Below is a small trained network, with its code and all its weights. Each question gives an input and a class and asks what happens when units are switched off, that is, made to give their printed mean instead of their output.

import numpy as np


def w(rows, s, z=0):
    codes = np.array(rows[::2]) - 128.0
    scale = np.full(codes.shape[1], s)
    scale[-1] = z or s
    return codes * scale


def norm(h):
    return h / np.sqrt((h * h).mean(-1, keepdims=True) + 1e-5)


def f(y):
    return y / 2 * (1 + np.tanh(0.7978845608 * (y + 0.044715 * y**3)))


def log_softmax(a):
    a = a - a.max(-1, keepdims=True)
    return a - np.log(np.exp(a).sum(-1, keepdims=True))


def net(x, mask):
    res = np.array(x, float).reshape(1, 3) / 4 @ E
    u = 0
    for l in range(2):
        y = f(norm(res) @ A[l][:, :-1].T + A[l][:, -1])
        res = res + np.where(mask[u : u + 4], y, B[l][:, -1]) @ B[l][:, :-1]
        u += 4
    return log_softmax(norm(res)[-1] @ U[:, :-1].T + U[:, -1])


A, B = {}, {}
E = w([
[61,142,229,117,119,114],'x0',
[160,22,131,148,73,145],'x1',
[65,69,99,137,254,143],'x2',
],0.0071)
A[0] = w([
[69,2,172,187,140,74,20],'0.n0',
[77,138,137,150,55,124,2],'0.n1',
[97,83,190,157,54,193,86],'0.n2',
[181,58,149,195,105,117,165],'0.n3',
],0.0082,0.003)
B[0] = w([
[155,218,103,134,133,31,252],'0.n0',
[201,104,115,199,231,254,135],'0.n1',
[119,100,207,205,93,151,223],'0.n2',
[82,102,13,122,135,134,245],'0.n3',
],0.0083,0.0035)
A[1] = w([
[142,213,210,149,158,213,2],'1.n0',
[182,120,125,120,254,227,51],'1.n1',
[147,143,172,60,207,150,88],'1.n2',
[98,39,133,159,154,42,25],'1.n3',
],0.0077,0.0042)
B[1] = w([
[237,48,87,1,116,69,252],'1.n0',
[157,135,176,42,64,244,213],'1.n1',
[166,24,179,150,91,199,208],'1.n2',
[226,155,121,110,159,110,245],'1.n3',
],0.0091,0.0011)
U = w([
[178,251,97,179,137,15,253],'0',
[137,67,38,183,34,118,82],'1',
[133,134,126,59,169,215,114],'2',
[135,66,29,126,191,54,95],'3',
[210,151,205,18,89,54,82],'4',
[148,73,200,251,50,97,52],'5',
[43,119,204,98,232,88,88],'6',
],0.011,0.0046)

Each question gives the input, the list of numbers given to net, and the class t.
The units are the neurons (one row each of A and B). Each row of codes is followed by its name. A weight is (code - 128) times the scale printed after its matrix; where a second scale follows, it is the last column's (A, B and U).
mask holds one flag per neuron, layer by layer. A switched-off neuron (its flag False) gives its mean, the last column of its row in B, instead of its output. The means were averaged over made-up inputs and are rounded, as every weight is.
A unit's drop is (log p(t) with every unit on - log p(t) with that unit switched off) / (log p(t) with every unit on - log p(t) with every unit switched off).
The circuit of an input: a set's keep is (log p(t) with only the set's units on - log p(t) with every unit switched off) / (log p(t) with every unit on - log p(t) with every unit switched off). Starting from all 8 units, units are removed one at a time, each time the one whose removal leaves the highest keep (on an exact tie, the one counted first), for as long as the keep stays at least 0.8.
circuit, biggest first: the units of the circuit, biggest drop first
unit that matters most: the unit with the biggest drop
k most important neurons: the k neurons with the biggest drops, biggest first
top k neurons in layer l: the k neurons of layer l with the biggest drops, biggest first
drop of u: that unit's drop, to one decimal
input [7,-1,0], class 4: circuit, biggest first => 1.n0, 0.n3
input [5,2,6], class 0: circuit, biggest first => 0.n0
input [-4,-6,1], class 2: circuit, biggest first => 0.n0, 1.n1
input [4,-6,-4], class 4: 2 most important neurons => 1.n0, 0.n0
input [4,-8,0], class 4: 4 most important neurons => 0.n3, 1.n0, 0.n0, 1.n2
input [-8,-2,1], class 2: 3 most important neurons => 0.n0, 1.n1, 0.n3
input [-6,-7,6], class 2: 2 most important neurons => 1.n1, 0.n0
input [-3,-6,1], class 2: top 3 neurons in layer 1 => 1.n2, 1.n1, 1.n3
input [7,4,8], class 0: circuit, biggest first => 0.n0, 1.n3
input [-1,-1,6], class 2: 3 most important neurons => 1.n1, 0.n3, 1.n2
input [7,-6,0], class 4: circuit, biggest first => 1.n0, 0.n3
input [3,-7,-2], class 4: circuit, biggest first => 1.n0, 0.n0
input [1,-1,0], class 4: 2 most important neurons => 0.n3, 0.n0
input [-4,-4,8], class 2: circuit, biggest first => 1.n1
input [-6,0,8], class 2: 2 most important neurons => 1.n1, 0.n3
input [-1,-6,7], class 2: 2 most important neurons => 1.n1, 0.n0
input [5,-3,0], class 4: drop of 1.n0 => 1.3
input [4,2,5], class 0: drop of 0.n0 => 0.4
input [2,8,3], class 0: drop of 0.n0 => 0.8
input [-7,-7,8], class 2: unit that matters most => 1.n1
